Here is a tiny trained network, its code and every weight. The questions are about switching its units off for an input and a target symbol, where a switched-off unit gives its printed mean instead of its output.

import numpy as np


def w(rows, s, z=0):
    codes = np.array(rows[::2]) - 128.0
    scale = np.full(codes.shape[1], s)
    scale[-1] = z or s
    return codes * scale


def norm(h):
    return h / np.sqrt((h * h).mean(-1, keepdims=True) + 1e-5)


def f(y):
    return y / 2 * (1 + np.tanh(0.7978845608 * (y + 0.044715 * y**3)))


def softmax(a):
    e = np.exp(a - a.max(-1, keepdims=True))
    return e / e.sum(-1, keepdims=True)


def log_softmax(a):
    a = a - a.max(-1, keepdims=True)
    return a - np.log(np.exp(a).sum(-1, keepdims=True))


def net(x, mask):
    ids = ['Ξμτφψω'.index(c) for c in x.split()]
    T = len(ids)
    res = E[ids] + P[:T]
    u = 0
    for l in range(3):
        q, k, v = (norm(res) @ M[l].T for M in (Q, K, V))
        z = softmax(np.where(np.tri(T) > 0, q @ k.T / 2**0.5, -1e9)) @ v
        res = res + np.where(mask[u], z, O[l][:, -1]) @ O[l][:, :-1]
        u += 1
        y = f(norm(res) @ A[l][:, :-1].T + A[l][:, -1])
        res = res + np.where(mask[u : u + 12], y, B[l][:, -1]) @ B[l][:, :-1]
        u += 12
    return log_softmax(norm(res)[-1] @ U[:, :-1].T + U[:, -1])


Q, K, V, O, A, B = {}, {}, {}, {}, {}, {}
E = w([
[65,169,173,120,87,99,130,151,117,192],'Ξ',
[139,237,20,160,173,84,159,111,75,110],'μ',
[128,139,94,97,109,128,138,198,180,147],'τ',
[184,38,193,178,131,46,157,220,96,107],'φ',
[115,96,146,99,3,120,83,42,222,111],'ψ',
[126,153,45,101,139,126,46,163,178,107],'ω',
],0.0054)
P = w([
[91,188,232,48,151,144,101,154,119,2],'0',
[222,213,171,86,129,132,110,111,139,122],'1',
[153,166,128,113,150,121,158,85,143,152],'2',
[70,90,114,92,156,148,186,92,161,105],'3',
[211,140,138,57,113,147,96,133,88,178],'4',
[160,173,129,173,121,129,156,133,190,141],'5',
[161,65,53,107,149,151,150,85,100,233],'6',
[79,143,167,139,132,142,131,144,169,67],'7',
[139,111,136,22,103,150,104,145,60,116],'8',
[155,168,121,222,138,113,124,100,188,191],'9',
[30,80,73,193,130,138,201,101,179,83],'10',
[105,114,168,113,119,134,121,131,140,152],'11',
[128,159,154,185,126,119,124,113,173,151],'12',
],0.006)
Q[0] = w([
[158,232,51,240,186,73,224,84,118,129],'0.h0',
[65,1,31,88,127,136,206,45,72,130],'0.h0',
],0.008)
K[0] = w([
[65,130,155,89,117,140,144,140,106,10],'0.h0',
[190,131,135,24,108,143,102,133,49,144],'0.h0',
],0.012)
V[0] = w([
[182,151,62,145,254,113,135,185,50,91],'0.h0',
[130,161,23,98,126,170,11,62,177,73],'0.h0',
],0.0035)
O[0] = w([
[153,181,150,168,150,97,86,200,254,176,149],'0.h0',
[114,157,172,135,128,235,131,205,110,101,255],'0.h0',
],0.0058,0.00075)
A[0] = w([
[185,148,137,210,148,123,73,132,193,124,110],'0.n0',
[150,124,105,99,159,87,88,217,117,100,87],'0.n1',
[52,211,107,128,120,56,85,171,215,172,56],'0.n2',
[117,161,132,46,122,61,43,110,70,202,45],'0.n3',
[121,197,88,157,252,210,160,158,164,162,4],'0.n4',
[148,99,157,126,98,123,77,95,80,108,89],'0.n5',
[83,142,72,70,156,128,73,141,189,58,186],'0.n6',
[200,75,109,68,109,161,215,163,237,136,80],'0.n7',
[29,176,202,65,182,104,229,105,115,73,198],'0.n8',
[124,59,70,104,96,68,141,40,68,129,89],'0.n9',
[161,95,173,178,153,94,66,107,123,157,121],'0.n10',
[112,172,127,172,186,244,151,163,25,107,127],'0.n11',
],0.0043,0.002)
B[0] = w([
[110,76,167,38,102,106,136,131,75,55,192],'0.n0',
[58,92,144,189,158,130,189,135,158,147,160],'0.n1',
[153,111,37,70,144,142,206,139,81,168,253],'0.n2',
[117,164,74,187,165,114,173,70,119,116,154],'0.n3',
[70,171,147,109,121,152,106,171,108,182,192],'0.n4',
[77,82,99,180,166,107,182,186,222,92,122],'0.n5',
[189,155,168,140,104,113,185,93,63,254,220],'0.n6',
[183,165,107,148,153,129,92,55,72,122,175],'0.n7',
[249,159,75,124,157,119,43,106,94,179,223],'0.n8',
[91,210,203,98,174,157,198,153,188,23,187],'0.n9',
[27,70,120,83,122,164,120,181,155,60,134],'0.n10',
[142,95,48,71,145,169,6,81,219,65,193],'0.n11',
],0.0041,0.0027)
Q[1] = w([
[111,254,112,190,150,139,115,91,116,108],'1.h0',
[131,116,148,60,45,149,134,67,221,113],'1.h0',
],0.0051)
K[1] = w([
[247,183,228,93,254,38,54,126,102,172],'1.h0',
[108,80,174,58,64,226,98,101,34,10],'1.h0',
],0.0035)
V[1] = w([
[166,40,89,69,80,217,161,122,82,77],'1.h0',
[173,105,254,152,161,109,133,189,69,95],'1.h0',
],0.0037)
O[1] = w([
[53,113,217,254,146,106,161,94,145,208,9],'1.h0',
[210,10,135,165,221,197,134,135,54,172,250],'1.h0',
],0.0048,0.00014)
A[1] = w([
[80,186,64,70,73,133,160,28,143,121,170],'1.n0',
[122,153,120,128,117,202,116,126,37,218,130],'1.n1',
[84,142,161,165,253,140,165,152,20,133,140],'1.n2',
[119,69,161,144,93,192,96,236,135,82,77],'1.n3',
[165,113,49,74,166,155,148,196,102,86,120],'1.n4',
[183,94,78,79,237,135,64,137,141,119,8],'1.n5',
[200,156,85,89,84,232,83,78,169,92,96],'1.n6',
[85,172,126,103,127,214,119,188,131,148,111],'1.n7',
[64,111,139,152,89,196,89,130,86,70,145],'1.n8',
[105,88,106,153,41,92,142,153,238,103,174],'1.n9',
[208,64,151,138,105,107,156,157,153,85,130],'1.n10',
[192,252,68,89,111,110,62,103,132,145,4],'1.n11',
],0.0046,0.0029)
B[1] = w([
[189,104,202,144,105,170,103,127,73,116,255],'1.n0',
[107,146,140,149,50,132,117,114,180,70,187],'1.n1',
[228,124,90,120,140,157,65,126,167,76,147],'1.n2',
[85,101,113,204,185,74,185,77,121,136,143],'1.n3',
[93,151,204,171,123,118,148,145,153,181,195],'1.n4',
[147,179,139,144,84,132,220,151,156,180,145],'1.n5',
[103,110,117,99,127,126,30,2,97,46,200],'1.n6',
[88,179,163,118,138,195,119,129,162,102,170],'1.n7',
[69,104,112,73,140,103,132,117,144,187,139],'1.n8',
[82,127,159,75,120,196,152,111,53,160,164],'1.n9',
[87,79,105,177,143,160,108,160,137,116,153],'1.n10',
[59,87,163,199,139,116,164,165,118,152,236],'1.n11',
],0.005,0.0044)
Q[2] = w([
[180,206,181,146,91,236,58,96,157,87],'2.h0',
[164,190,40,253,187,125,105,185,82,99],'2.h0',
],0.0051)
K[2] = w([
[162,205,114,3,16,147,110,70,131,204],'2.h0',
[220,153,132,112,187,112,18,195,105,98],'2.h0',
],0.0055)
V[2] = w([
[29,101,66,182,112,38,93,166,85,67],'2.h0',
[34,251,123,44,68,90,129,56,64,164],'2.h0',
],0.0028)
O[2] = w([
[140,187,166,88,227,154,133,114,94,160,1],'2.h0',
[184,3,30,169,213,116,173,233,145,145,103],'2.h0',
],0.0046,0.0022)
A[2] = w([
[76,144,154,119,176,108,139,135,153,164,92],'2.n0',
[124,86,85,68,160,116,78,75,124,93,75],'2.n1',
[159,134,100,88,111,121,124,131,118,151,96],'2.n2',
[129,165,83,98,164,98,160,215,172,167,45],'2.n3',
[174,121,141,125,121,125,153,101,93,102,115],'2.n4',
[150,116,90,198,78,106,104,139,130,142,4],'2.n5',
[123,194,110,118,130,144,140,185,131,165,97],'2.n6',
[181,152,116,153,145,112,90,142,110,89,103],'2.n7',
[85,149,132,138,168,172,88,143,190,119,4],'2.n8',
[208,44,136,179,254,88,163,168,96,110,50],'2.n9',
[109,98,171,94,128,97,126,115,133,121,94],'2.n10',
[118,84,148,113,108,119,150,119,154,134,133],'2.n11',
],0.0086,0.0041)
B[2] = w([
[142,121,119,134,69,158,122,128,105,77,151],'2.n0',
[213,95,139,97,101,148,102,98,74,60,181],'2.n1',
[124,185,145,158,145,137,128,119,116,97,124],'2.n2',
[130,68,164,12,145,118,211,93,174,91,215],'2.n3',
[117,119,100,128,176,98,102,159,153,145,227],'2.n4',
[152,132,168,134,65,144,172,195,150,102,144],'2.n5',
[93,94,119,96,157,91,130,100,138,106,253],'2.n6',
[100,70,130,129,110,152,185,160,130,157,180],'2.n7',
[87,140,95,148,170,139,66,153,154,169,171],'2.n8',
[202,2,125,168,240,85,130,156,101,242,230],'2.n9',
[94,116,124,150,122,165,142,148,145,124,170],'2.n10',
[81,130,140,173,138,162,139,115,115,120,179],'2.n11',
],0.0078,0.0029)
U = w([
[168,42,137,186,214,78,145,139,105,203,252],'Ξ',
[86,107,143,13,147,92,219,125,218,90,65],'μ',
[160,161,132,175,10,148,178,220,157,118,171],'τ',
[119,252,158,110,129,58,147,46,72,198,148],'φ',
[189,84,126,108,91,157,53,41,93,46,27],'ψ',
[57,173,76,136,163,175,27,167,206,145,99],'ω',
],0.0039,0.00032)

Each question gives the input, a string of symbols that net reads in full, and the target symbol t.
The units are the heads (2 rows each of Q, K, V and O) and the neurons (one row each of A and B). Each row of codes is followed by its name. A weight is (code - 128) times the scale printed after its matrix; where a second scale follows, it is the last column's (O, A, B and U).
mask holds one flag per unit, layer by layer, with each layer's heads first. A switched-off unit (its flag False) gives its mean, the last column of its rows in O or B, instead of its output. The means were averaged over made-up inputs and are rounded, as every weight is.
A unit's drop is (log p(t) with every unit on - log p(t) with that unit switched off) / (log p(t) with every unit on - log p(t) with every unit switched off).
The circuit of an input: a set's keep is (log p(t) with only the set's units on - log p(t) with every unit switched off) / (log p(t) with every unit on - log p(t) with every unit switched off). Starting from the 12 units with the biggest drops (on a tie, the unit counted first), units are removed one at a time, each time the one whose removal leaves the highest keep (on an exact tie, the one counted first), for as long as the keep stays at least 0.8.
units of the circuit, in order: the units of the circuit, biggest drop first
unit that matters most: the unit with the biggest drop
k most important neurons: the k neurons with the biggest drops, biggest first
top k neurons in layer l: the k neurons of layer l with the biggest drops, biggest first
drop when u is switched off: that unit's drop, to one decimal
input ω φ Ξ Ξ ω τ τ τ μ ω μ, target ω: units of the circuit, in order : [0.h0; 0.n11; 2.n8]
input μ ψ Ξ φ ψ ω φ, target ψ: top 2 neurons in layer 0 : [0.n8; 0.n6]
input ψ ω φ ω, target ω: units of the circuit, in order : [0.h0; 2.n8]
input ψ μ ω ω φ ψ ψ μ Ξ ψ ω, target Ξ: 3 most important neurons : [1.n0; 0.n9; 0.n6]
input φ τ φ ψ τ ψ μ τ ψ, target τ: unit that matters most : 1.h0
input ψ φ φ φ μ ω ψ, target τ: units of the circuit, in order : [0.h0; 2.n5; 2.n9; 2.n6]
input μ Ξ τ ω ω τ, target ω: units of the circuit, in order : [0.h0; 1.n6; 2.n8; 0.n11]
input ψ Ξ μ τ μ μ μ, target ψ: units of the circuit, in order : [0.h0; 0.n11; 2.n1]
input ψ ω ω τ ψ, target ω: top 2 neurons in layer 1 : [1.n0; 1.n7]
input φ ω φ τ μ Ξ ψ Ξ, target Ξ: 2 most important neurons : [0.n9; 0.n8]
input Ξ φ Ξ μ ω Ξ φ ω μ, target Ξ: 3 most important neurons : [0.n8; 2.n9; 1.n11]
input ω μ μ ψ, target ψ: 2 most important neurons : [1.n6; 0.n7]
input μ μ ψ φ Ξ Ξ φ, target μ: 3 most important neurons : [0.n9; 1.n0; 1.n6]
input μ Ξ μ τ, target Ξ: unit that matters most : 2.h0
input μ Ξ ω ω ω φ τ μ τ, target τ: 2 most important neurons : [0.n7; 1.n1]
input φ ω ψ Ξ ω ω ω ψ μ, target φ: 2 most important neurons : [1.n11; 2.n9]
input μ φ μ φ ψ φ ω ψ τ Ξ τ, target τ: 2 most important neurons : [0.n7; 2.n5]
input Ξ τ μ Ξ, target τ: 2 most important neurons : [1.n1; 2.n5]
input φ φ τ Ξ ω, target τ: 2 most important neurons : [2.n5; 1.n1]
input μ φ μ μ ψ Ξ ω, target ψ: 2 most important neurons : [1.n6; 2.n1]
input τ ψ μ, target τ: unit that matters most : 1.h0
input φ ω ω φ, target ω: 3 most important neurons : [1.n0; 2.n8; 1.n3]
input φ μ φ φ μ μ Ξ τ Ξ ω ψ, target ψ: top 2 neurons in layer 1 : [1.n11; 1.n4]
input φ Ξ μ Ξ, target Ξ: top 3 neurons in layer 0 : [0.n9; 0.n8; 0.n11]
input ψ ψ φ φ ω μ τ ψ μ ω, target ψ: drop when 2.n1 is switched off : 0.3
input μ μ μ, target μ: drop when 0.h0 is switched off : 1.2
input φ μ μ φ, target τ: drop when 0.h0 is switched off : -0.1
input ψ μ Ξ τ μ Ξ μ ω, target Ξ: drop when 0.h0 is switched off : 1.4
